Below is a small trained network, with its code and all its weights. Each question gives an input and a target symbol and asks what happens when units are switched off, that is, made to give their printed mean instead of their output.

import numpy as np


def w(rows, s, z=0):
    codes = np.array(rows[::2]) - 128.0
    scale = np.full(codes.shape[1], s)
    scale[-1] = z or s
    return codes * scale


def f(y):
    return y / 2 * (1 + np.tanh(0.7978845608 * (y + 0.044715 * y**3)))


def softmax(a):
    e = np.exp(a - a.max(-1, keepdims=True))
    return e / e.sum(-1, keepdims=True)


def log_softmax(a):
    a = a - a.max(-1, keepdims=True)
    return a - np.log(np.exp(a).sum(-1, keepdims=True))


def net(x, mask):
    ids = ['ΛΨγημπστω'.index(c) for c in x.split()]
    T = len(ids)
    res = E[ids] + P[:T]
    q, k, v = (res @ M[0].T for M in (Q, K, V))
    z = softmax(np.where(np.tri(T) > 0, q @ k.T / 3**0.5, -1e9)) @ v
    res = res + np.where(mask[0], z, O[0][:, -1]) @ O[0][:, :-1]
    y = f(res @ A[0][:, :-1].T + A[0][:, -1])
    res = res + np.where(mask[1:13], y, B[0][:, -1]) @ B[0][:, :-1]
    return log_softmax(res[-1] @ U[:, :-1].T + U[:, -1])


Q, K, V, O, A, B = {}, {}, {}, {}, {}, {}
E = w([
[104,163,149,109,9,128,59,212,176,140,107,85],'Λ',
[206,70,95,125,106,90,70,126,188,185,67,55],'Ψ',
[53,126,68,74,128,161,98,160,163,129,70,221],'γ',
[125,181,173,194,108,102,172,106,72,200,109,204],'η',
[255,85,172,105,68,107,199,153,100,143,153,112],'μ',
[195,82,165,137,117,58,128,79,93,73,52,64],'π',
[99,45,138,74,173,137,80,148,156,58,77,154],'σ',
[127,108,118,109,78,104,176,41,55,101,75,162],'τ',
[65,134,209,196,117,120,117,231,149,182,124,162],'ω',
],0.0091)
P = w([
[156,124,129,61,48,87,105,125,158,133,118,160],'0',
[142,126,147,132,152,228,97,120,50,118,96,81],'1',
[194,92,127,189,48,180,217,122,210,80,51,177],'2',
[126,121,146,136,169,225,78,117,51,154,81,86],'3',
[111,103,154,71,78,2,84,134,137,148,106,191],'4',
[151,162,136,202,190,133,86,67,161,66,215,142],'5',
[144,76,152,168,86,89,160,140,178,138,65,188],'6',
[94,100,185,155,181,182,91,127,41,172,63,79],'7',
[149,76,166,176,110,62,163,153,166,155,67,199],'8',
],0.0091)
Q[0] = w([
[127,70,157,106,70,53,149,180,139,158,52,193],'h0',
[95,195,66,119,199,162,164,110,102,129,219,46],'h0',
[104,107,150,61,143,193,114,164,12,205,56,69],'h0',
],0.011)
K[0] = w([
[86,136,182,188,172,99,116,141,109,175,141,160],'h0',
[153,126,68,64,101,176,102,126,120,65,134,86],'h0',
[95,128,130,21,130,8,48,119,91,161,183,123],'h0',
],0.012)
V[0] = w([
[117,68,66,88,182,128,100,92,154,63,89,129],'h0',
[170,117,131,132,130,101,206,44,38,115,124,172],'h0',
[222,88,130,140,104,83,113,109,144,101,112,2],'h0',
],0.0082)
O[0] = w([
[115,167,47,85,176,90,193,247,107,106,81,41,2],'h0',
[147,165,179,19,122,219,107,144,12,208,166,104,146],'h0',
[2,101,238,121,121,51,225,152,100,213,124,134,115],'h0',
],0.0082,0.0024)
A[0] = w([
[142,145,113,65,24,90,153,140,160,225,100,170,136],'n0',
[60,169,189,121,154,149,137,81,75,200,152,111,243],'n1',
[85,89,143,167,149,38,154,139,167,104,68,171,251],'n2',
[168,189,91,99,232,223,68,125,63,152,157,74,126],'n3',
[163,158,58,100,112,64,155,195,195,91,67,113,153],'n4',
[131,102,71,159,53,33,154,135,197,97,82,179,33],'n5',
[67,210,90,105,240,181,152,181,32,116,149,12,16],'n6',
[161,182,54,194,131,188,81,132,132,35,151,85,203],'n7',
[226,109,145,73,76,135,120,154,146,130,120,184,80],'n8',
[221,198,48,69,75,116,126,136,130,114,105,136,137],'n9',
[80,148,93,110,122,2,235,232,171,106,81,102,166],'n10',
[142,115,151,135,113,73,217,167,120,191,133,45,56],'n11',
],0.0062,0.0019)
B[0] = w([
[38,197,148,183,226,176,109,122,47,148,169,72,205],'n0',
[150,73,100,81,78,102,138,218,90,61,109,127,216],'n1',
[184,117,79,143,69,93,130,139,157,87,98,116,253],'n2',
[161,223,101,141,53,83,201,216,235,33,170,86,180],'n3',
[142,142,110,140,161,194,142,159,111,138,200,94,186],'n4',
[94,134,103,152,125,172,187,161,101,95,240,35,229],'n5',
[29,174,178,225,196,118,185,8,251,190,216,105,172],'n6',
[133,127,135,130,221,137,129,128,83,190,76,254,183],'n7',
[75,106,165,201,145,107,112,93,155,151,190,172,214],'n8',
[83,90,92,183,145,76,137,144,55,97,50,171,169],'n9',
[227,211,193,37,136,158,85,77,186,200,80,147,225],'n10',
[91,136,128,147,178,64,192,87,172,154,131,204,177],'n11',
],0.0062,0.0061)
U = w([
[92,202,143,133,71,150,165,140,139,99,190,38,88],'Λ',
[136,209,120,137,221,138,165,26,181,194,142,85,96],'Ψ',
[149,156,75,167,191,107,140,208,66,125,113,155,105],'γ',
[137,112,178,138,169,183,31,20,110,187,101,176,181],'η',
[39,65,164,134,218,118,191,129,126,170,186,142,86],'μ',
[142,161,153,86,67,35,152,136,158,134,30,191,5],'π',
[255,146,133,25,51,169,104,191,144,101,124,122,152],'σ',
[90,49,124,97,94,146,134,191,19,114,102,75,202],'τ',
[78,38,88,202,61,49,146,132,170,89,134,130,191],'ω',
],0.005,0.0023)

Each question gives the input, a string of symbols that net reads in full, and the target symbol t.
The units are the heads (3 rows each of Q, K, V and O) and the neurons (one row each of A and B). Each row of codes is followed by its name. A weight is (code - 128) times the scale printed after its matrix; where a second scale follows, it is the last column's (O, A, B and U).
mask holds one flag per unit, heads first, then neurons. A switched-off unit (its flag False) gives its mean, the last column of its rows in O or B, instead of its output. The means were averaged over made-up inputs and are rounded, as every weight is.
A unit's drop is (log p(t) with every unit on - log p(t) with that unit switched off) / (log p(t) with every unit on - log p(t) with every unit switched off).
The circuit of an input: a set's keep is (log p(t) with only the set's units on - log p(t) with every unit switched off) / (log p(t) with every unit on - log p(t) with every unit switched off). Starting from the 12 units with the biggest drops (on a tie, the unit counted first), units are removed one at a time, each time the one whose removal leaves the highest keep (on an exact tie, the one counted first), for as long as the keep stays at least 0.8.
units of the circuit, in order: the units of the circuit, biggest drop first
k most important neurons: the k neurons with the biggest drops, biggest first
drop when u is switched off: that unit's drop, to one decimal
input σ γ Ψ ω σ Λ ω Λ, target Ψ: units of the circuit, in order => h0, n6, n10
input π Ψ ω Λ σ, target ω: units of the circuit, in order => h0, n10
input γ σ Λ ω η γ, target ω: units of the circuit, in order => h0, n2
input Ψ σ π μ ω Ψ, target μ: units of the circuit, in order => h0
input σ σ μ η ω η π, target η: units of the circuit, in order => h0, n3
input η ω σ Ψ, target σ: units of the circuit, in order => n3, h0
input τ Ψ η Λ τ μ Ψ γ, target Λ: units of the circuit, in order => h0, n3, n6
input τ σ σ τ, target Λ: units of the circuit, in order => h0, n6, n3
input γ τ σ σ σ Λ, target Ψ: units of the circuit, in order => h0, n6, n10, n1
input Λ σ η Λ μ γ η Λ Ψ, target η: units of the circuit, in order => h0, n8
input σ Λ Λ Λ π σ σ τ, target μ: units of the circuit, in order => h0, n6
input π Ψ η μ Λ, target η: units of the circuit, in order => h0, n0
input Λ γ π π τ η ω η σ, target η: 2 most important neurons => n3, n1
input σ σ η Λ η π τ σ μ, target η: units of the circuit, in order => h0, n8
input γ γ μ γ γ, target γ: units of the circuit, in order => h0, n9, n4
input Ψ η γ π π η, target γ: most important neuron => n7
input τ σ γ σ γ τ, target γ: 3 most important neurons => n7, n9, n10
input γ γ π μ γ η π ω, target γ: 3 most important neurons => n7, n10, n3
input η η ω μ, target σ: 3 most important neurons => n3, n6, n0
input η Λ σ ω γ π, target Ψ: most important neuron => n6
input Ψ μ γ τ τ ω, target γ: 2 most important neurons => n7, n10
input Λ γ η τ π γ γ Λ, target μ: 2 most important neurons => n6, n11
input Ψ η Ψ ω γ, target ω: 3 most important neurons => n10, n5, n2
input Λ Λ σ γ Ψ σ γ, target γ: 2 most important neurons => n9, n7
input σ μ τ ω η σ, target Λ: 2 most important neurons => n3, n6
input η η σ σ σ Ψ γ Ψ τ, target η: drop when n10 is switched off => -0.1
input Ψ π τ ω η γ Λ, target η: drop when n0 is switched off => 0.0
input σ Ψ Λ τ σ μ σ γ σ, target σ: drop when h0 is switched off => 0.7
input γ γ Ψ η σ, target η: drop when h0 is switched off => 1.0
